Below are the code and all the weights of a small trained network. Each question names an input and a class and asks about switching units off, where a switched-off unit gives its printed mean instead of its output.

import numpy as np


def w(rows, s, z=0):
    codes = np.array(rows[::2]) - 128.0
    scale = np.full(codes.shape[1], s)
    scale[-1] = z or s
    return codes * scale


def f(y):
    return y / 2 * (1 + np.tanh(0.7978845608 * (y + 0.044715 * y**3)))


def log_softmax(a):
    a = a - a.max(-1, keepdims=True)
    return a - np.log(np.exp(a).sum(-1, keepdims=True))


def net(x, mask):
    res = np.array(x, float).reshape(1, 8) / 4 @ E
    y = f(res @ A[0][:, :-1].T + A[0][:, -1])
    res = res + np.where(mask, y, B[0][:, -1]) @ B[0][:, :-1]
    return log_softmax(res[-1] @ U[:, :-1].T + U[:, -1])


A, B = {}, {}
E = w([
[123,143,121,123,120,118,135,138,128,127],'x0',
[120,152,63,89,97,173,66,8,74,141],'x1',
[133,108,121,128,129,117,112,143,109,124],'x2',
[135,216,183,142,180,165,77,121,82,144],'x3',
[79,132,187,100,142,106,144,130,110,34],'x4',
[131,128,123,137,129,136,119,132,130,114],'x5',
[134,113,145,115,115,132,114,132,138,138],'x6',
[127,124,117,130,134,126,121,140,119,123],'x7',
],0.012)
A[0] = w([
[164,145,142,147,176,161,100,116,172,57,138],'N0',
[96,96,79,131,12,112,126,66,161,186,253],'N1',
[194,150,16,120,73,152,85,97,124,159,91],'N2',
[81,174,254,161,166,144,81,178,93,106,4],'N3',
[148,185,214,133,166,77,132,162,132,95,22],'N4',
[254,187,112,204,176,153,106,159,130,250,52],'N5',
[107,171,116,24,130,174,33,16,16,92,67],'N6',
[173,135,77,142,110,132,99,78,99,160,143],'N7',
],0.0062,0.0015)
B[0] = w([
[78,185,165,120,209,12,154,113,118,140,143],'N0',
[156,165,46,152,125,158,80,127,117,113,208],'N1',
[61,190,45,145,181,187,67,138,111,202,206],'N2',
[41,158,151,159,166,184,85,78,138,178,201],'N3',
[55,119,131,168,208,128,76,87,105,144,184],'N4',
[189,67,173,75,150,27,254,234,232,47,224],'N5',
[183,67,143,137,43,75,205,204,207,50,254],'N6',
[36,195,156,202,139,216,133,97,101,162,180],'N7',
],0.0074,0.0094)
U = w([
[206,81,100,119,62,113,167,186,184,76,205],'0',
[137,95,255,112,113,89,182,185,156,52,211],'1',
[26,180,145,152,160,222,3,58,18,239,5],'2',
],0.0064,0.0012)

Each question gives the input, the list of numbers given to net, and the class t.
The units are the neurons (one row each of A and B). Each row of codes is followed by its name. A weight is (code - 128) times the scale printed after its matrix; where a second scale follows, it is the last column's (A, B and U).
mask holds one flag per neuron, in row order. A switched-off neuron (its flag False) gives its mean, the last column of its row in B, instead of its output. The means were averaged over made-up inputs and are rounded, as every weight is.
A unit's drop is (log p(t) with every unit on - log p(t) with that unit switched off) / (log p(t) with every unit on - log p(t) with every unit switched off).
unit that matters most: the unit with the biggest drop
top k neurons: the k neurons with the biggest drops, biggest first
drop of u: that unit's drop, to one decimal
input [4,6,1,-4,-8,-4,3,-1], class 2: unit that matters most	N2
input [7,0,-4,8,7,-1,1,-7], class 2: top 3 neurons	[N3 N5 N4]
input [5,2,-5,8,3,0,7,0], class 1: top 2 neurons	[N6 N2]
input [7,3,-6,2,-5,-2,-6,5], class 0: top 4 neurons	[N5 N3 N4 N6]
input [-8,5,-6,-4,-1,4,5,2], class 2: top 2 neurons	[N5 N2]
input [4,-4,5,5,-8,5,-7,0], class 1: top 2 neurons	[N5 N1]
input [2,-1,4,8,-1,5,2,-2], class 1: top 2 neurons	[N5 N2]
input [-7,1,-6,-5,-7,4,-8,-5], class 2: top 2 neurons	[N6 N2]
input [-3,0,0,3,-5,8,5,5], class 1: top 2 neurons	[N5 N1]
input [-2,5,1,1,-7,5,4,-5], class 0: top 3 neurons	[N5 N6 N3]
input [5,7,6,3,2,0,6,3], class 1: top 2 neurons	[N6 N7]
input [-3,-5,6,8,4,-3,2,5], class 2: drop of N2	0.0
input [1,2,-8,-4,-3,3,4,-8], class 2: drop of N6	0.3
input [7,4,1,5,8,-2,-8,4], class 1: unit that matters most	N6
input [7,7,1,7,-8,3,-1,-2], class 0: drop of N5	0.7
